Below are the code and all the weights of a small trained network. Each question names an input and a class and asks about switching units off, where a switched-off unit gives its printed mean instead of its output.

import numpy as np


def w(rows, s, z=0):
    codes = np.array(rows[::2]) - 128.0
    scale = np.full(codes.shape[1], s)
    scale[-1] = z or s
    return codes * scale


def f(y):
    return y / 2 * (1 + np.tanh(0.7978845608 * (y + 0.044715 * y**3)))


def log_softmax(a):
    a = a - a.max(-1, keepdims=True)
    return a - np.log(np.exp(a).sum(-1, keepdims=True))


def net(x, mask):
    res = np.array(x, float).reshape(1, 8) / 4 @ E
    y = f(res @ A[0][:, :-1].T + A[0][:, -1])
    res = res + np.where(mask, y, B[0][:, -1]) @ B[0][:, :-1]
    return log_softmax(res[-1] @ U[:, :-1].T + U[:, -1])


A, B = {}, {}
E = w([
[131,134,129,138,126,130,139,134,138,126,130,115],'x0',
[155,148,76,19,10,90,105,189,167,156,149,102],'x1',
[164,44,121,126,124,176,124,161,24,152,122,37],'x2',
[82,210,160,105,105,189,186,201,70,89,75,181],'x3',
[196,169,88,46,197,188,127,119,142,45,212,127],'x4',
[53,97,210,70,148,193,167,130,182,212,184,136],'x5',
[117,10,149,122,146,133,108,215,200,44,96,174],'x6',
[254,97,136,154,107,138,211,119,133,171,137,237],'x7',
],0.0066)
A[0] = w([
[91,201,126,138,111,59,117,77,231,106,131,200,143],'N0',
[95,181,125,120,109,174,164,173,84,97,95,157,77],'N1',
[147,135,105,226,150,107,112,107,78,52,99,133,90],'N2',
[94,116,143,202,86,85,100,161,130,180,95,136,57],'N3',
[157,151,64,187,124,120,88,142,121,84,84,156,101],'N4',
[158,167,84,38,17,83,94,210,165,165,139,106,39],'N5',
[107,197,127,122,104,182,176,172,85,111,90,135,88],'N6',
[135,255,109,151,130,86,171,87,137,194,125,109,86],'N7',
[123,58,107,113,157,117,134,185,167,92,92,155,64],'N8',
[81,161,154,93,107,171,156,189,76,69,90,154,58],'N9',
[164,154,64,130,118,87,115,140,88,43,117,126,69],'N10',
[109,159,141,103,92,179,154,134,102,93,73,144,29],'N11',
[182,49,105,122,114,198,136,138,56,167,124,96,106],'N12',
[66,141,141,186,190,159,104,81,120,93,103,100,45],'N13',
[122,190,127,130,132,115,144,80,61,178,157,117,90],'N14',
[119,77,147,121,124,113,97,174,176,63,117,189,55],'N15',
[141,195,146,106,112,119,132,69,84,165,116,108,18],'N16',
[159,163,91,82,160,172,119,106,156,51,207,141,85],'N17',
[151,59,110,119,124,163,114,171,53,144,116,73,72],'N18',
[101,171,180,121,94,160,169,171,68,114,57,165,58],'N19',
[127,70,154,127,131,105,128,203,159,76,107,139,61],'N20',
[146,140,150,163,200,155,133,110,102,69,184,135,95],'N21',
[249,94,152,137,107,138,213,117,150,166,140,210,76],'N22',
[137,127,73,76,74,110,92,208,169,154,146,125,59],'N23',
[75,117,157,163,94,83,128,125,114,145,97,110,50],'N24',
[104,122,161,161,98,63,110,145,109,160,71,135,89],'N25',
[105,167,158,94,137,175,183,174,97,115,77,144,71],'N26',
[153,70,123,120,117,168,134,171,26,142,128,31,97],'N27',
[98,123,149,189,53,90,126,144,122,165,80,117,79],'N28',
[167,152,110,45,19,99,99,170,147,121,129,90,56],'N29',
[61,154,137,98,129,114,60,147,136,90,128,53,52],'N30',
[170,174,91,76,170,146,131,149,125,58,207,118,99],'N31',
[194,144,114,65,179,190,137,131,123,58,166,86,125],'N32',
[98,103,138,168,112,72,183,118,122,172,58,127,64],'N33',
[33,142,123,110,167,123,69,127,139,96,126,67,58],'N34',
[178,173,114,144,128,33,83,132,110,68,86,135,104],'N35',
[105,157,146,117,158,141,100,146,144,102,150,74,2],'N36',
[141,179,97,147,108,154,166,74,57,180,144,88,79],'N37',
[124,53,143,142,113,120,145,204,172,49,106,121,75],'N38',
[145,52,113,137,154,91,79,43,174,158,168,104,128],'N39',
[95,103,124,170,84,92,121,153,130,167,76,140,8],'N40',
[185,156,74,135,96,108,84,109,93,71,49,114,52],'N41',
[111,192,166,102,123,131,152,177,101,96,96,162,127],'N42',
[139,76,104,134,129,68,80,50,187,152,167,79,91],'N43',
[66,99,173,45,181,200,185,114,174,202,182,116,151],'N44',
[121,65,152,150,175,124,128,207,161,74,85,149,93],'N45',
[189,145,75,157,109,93,115,138,100,61,85,112,63],'N46',
[58,142,124,88,153,105,60,124,119,104,99,79,26],'N47',
],0.0064,0.002)
B[0] = w([
[50,120,83,91,141,136,208,64,201,37,76,146,232],'N0',
[182,110,111,154,105,117,80,83,161,108,121,78,190],'N1',
[102,88,199,165,111,153,109,128,138,129,164,178,196],'N2',
[114,114,60,116,165,165,85,153,137,189,113,134,180],'N3',
[97,105,169,120,103,123,142,121,139,132,166,137,182],'N4',
[124,119,195,197,220,189,111,100,68,81,102,164,251],'N5',
[194,102,92,134,96,131,74,77,152,105,143,83,196],'N6',
[110,121,113,59,179,83,171,122,97,99,186,71,203],'N7',
[145,133,133,69,157,74,142,123,76,134,181,74,187],'N8',
[176,91,107,140,91,130,88,90,136,114,126,94,204],'N9',
[112,99,161,137,89,145,108,146,147,175,157,144,194],'N10',
[184,111,100,133,106,129,101,110,148,118,117,97,160],'N11',
[93,164,119,109,116,125,200,113,176,84,75,146,198],'N12',
[146,154,160,173,166,122,140,132,89,96,111,166,180],'N13',
[141,115,147,60,175,97,120,114,74,119,214,62,186],'N14',
[127,155,104,61,157,99,165,112,101,119,180,76,201],'N15',
[141,121,115,71,155,77,130,121,94,140,182,74,165],'N16',
[101,135,55,124,139,160,109,180,149,196,102,135,223],'N17',
[76,127,111,93,129,138,197,94,180,78,97,126,189],'N18',
[181,90,116,132,120,141,85,99,146,125,103,104,197],'N19',
[128,139,99,72,162,92,139,106,76,141,197,61,186],'N20',
[102,131,123,166,170,171,100,151,108,155,115,172,184],'N21',
[190,255,139,167,85,21,178,234,48,104,50,171,253],'N22',
[135,108,175,161,180,148,119,104,82,83,138,157,198],'N23',
[129,152,91,127,147,160,104,178,118,171,118,163,161],'N24',
[102,122,89,107,145,160,112,141,138,183,130,153,175],'N25',
[181,97,127,160,83,146,81,83,130,130,123,92,185],'N26',
[39,139,101,101,107,143,217,83,189,53,74,141,219],'N27',
[93,115,55,99,160,159,95,182,154,179,125,147,187],'N28',
[124,100,200,192,218,208,105,120,82,88,118,180,224],'N29',
[184,200,134,163,90,64,171,208,78,105,78,167,195],'N30',
[101,105,67,126,147,174,91,178,131,204,101,136,223],'N31',
[91,139,35,134,146,157,90,193,150,199,101,173,227],'N32',
[122,130,85,131,176,157,104,166,120,178,118,171,175],'N33',
[171,200,159,153,78,46,152,185,81,131,72,150,199],'N34',
[93,87,166,127,74,145,155,132,166,154,166,163,195],'N35',
[145,161,125,112,114,96,128,180,119,159,118,161,144],'N36',
[114,131,145,65,184,87,152,114,91,122,179,90,200],'N37',
[128,145,117,72,163,72,137,120,82,145,215,65,205],'N38',
[220,94,116,177,88,133,73,84,165,88,86,79,216],'N39',
[123,116,72,113,151,148,116,152,116,184,119,126,162],'N40',
[93,107,199,122,75,116,133,138,167,163,188,139,197],'N41',
[144,98,101,139,110,123,94,82,178,100,95,87,191],'N42',
[206,100,91,151,89,137,82,74,165,109,97,62,208],'N43',
[93,97,216,162,27,130,105,144,172,171,190,159,252],'N44',
[139,132,149,86,178,81,125,102,76,118,210,88,207],'N45',
[81,125,178,117,59,133,115,151,145,157,181,150,195],'N46',
[185,207,137,137,70,71,157,180,80,124,85,166,179],'N47',
],0.0066,0.0057)
U = w([
[140,132,118,37,190,73,135,117,71,132,211,64,62],'0',
[198,208,136,162,74,57,158,205,75,124,54,163,36],'1',
[102,118,31,118,168,185,81,179,143,226,99,151,87],'2',
[229,85,101,160,81,138,62,58,165,103,97,73,116],'3',
[120,109,219,210,248,191,115,103,72,87,109,174,251],'4',
[73,97,224,125,27,140,122,144,168,181,192,150,133],'5',
[48,136,86,78,129,131,212,82,189,48,69,137,230],'6',
],0.011,0.0015)

Each question gives the input, the list of numbers given to net, and the class t.
The units are the neurons (one row each of A and B). Each row of codes is followed by its name. A weight is (code - 128) times the scale printed after its matrix; where a second scale follows, it is the last column's (A, B and U).
mask holds one flag per neuron, in row order. A switched-off neuron (its flag False) gives its mean, the last column of its row in B, instead of its output. The means were averaged over made-up inputs and are rounded, as every weight is.
A unit's drop is (log p(t) with every unit on - log p(t) with that unit switched off) / (log p(t) with every unit on - log p(t) with every unit switched off).
The circuit of an input: a set's keep is (log p(t) with only the set's units on - log p(t) with every unit switched off) / (log p(t) with every unit on - log p(t) with every unit switched off). Starting from the 12 units with the biggest drops (on a tie, the unit counted first), units are removed one at a time, each time the one whose removal leaves the highest keep (on an exact tie, the one counted first), for as long as the keep stays at least 0.8.
circuit, biggest first: the units of the circuit, biggest drop first
top k neurons: the k neurons with the biggest drops, biggest first
drop when u is switched off: that unit's drop, to one decimal
input [-6,-7,-3,-3,-7,-2,-8,6], class 0: circuit, biggest first	(N7 N14)
input [-8,-5,8,-3,0,6,-4,0], class 6: top 2 neurons	(N27 N12)
input [-2,-4,5,4,-4,-5,6,-1], class 0: top 2 neurons	(N45 N38)
input [6,6,-3,-6,-4,4,3,-7], class 1: circuit, biggest first	(N30 N34)
input [-7,8,7,-2,5,-3,0,-8], class 1: circuit, biggest first	(N30)
input [-7,-8,1,3,8,-5,7,7], class 2: circuit, biggest first	(N32 N17)
input [-2,-3,8,-4,4,6,3,1], class 6: top 2 neurons	(N27 N12)
input [5,5,-7,-8,-7,1,0,-2], class 3: top 2 neurons	(N43 N39)
input [4,-2,1,-5,-8,3,7,-4], class 2: top 4 neurons	(N3 N28 N24 N33)
input [0,-3,7,-1,1,-5,2,7], class 1: top 2 neurons	(N22 N0)
input [8,4,7,-7,-8,6,-2,-2], class 2: circuit, biggest first	(N28 N3)
input [0,4,-8,-2,-2,-1,-8,-3], class 0: top 3 neurons	(N7 N14 N16)
input [6,-6,-8,-2,-6,-8,5,-7], class 5: top 3 neurons	(N2 N35 N22)
input [-8,4,6,-4,-8,4,7,4], class 2: circuit, biggest first	(N3)
input [-7,8,-4,-1,5,2,3,6], class 4: top 3 neurons	(N5 N29 N23)
input [5,3,8,1,6,8,2,2], class 5: top 2 neurons	(N44 N0)
input [8,7,2,4,4,-8,1,-6], class 5: top 2 neurons	(N41 N46)
input [2,6,-5,-4,3,4,-4,5], class 4: top 2 neurons	(N5 N29)
input [2,-8,-4,4,-7,-6,1,-8], class 1: top 2 neurons	(N34 N47)
input [-7,-2,7,-5,-7,4,7,6], class 0: top 2 neurons	(N45 N38)
input [-3,4,8,-1,5,-5,-4,-5], class 6: circuit, biggest first	(N27)
input [4,-6,7,-1,-3,-1,6,-5], class 6: drop when N12 is switched off	0.2
input [8,-6,-5,2,5,-7,2,3], class 5: drop when N4 is switched off	0.1
input [8,1,-5,-3,-1,2,2,-3], class 6: drop when N22 is switched off	0.3
input [-7,1,-7,7,4,1,1,-8], class 1: drop when N34 is switched off	0.2
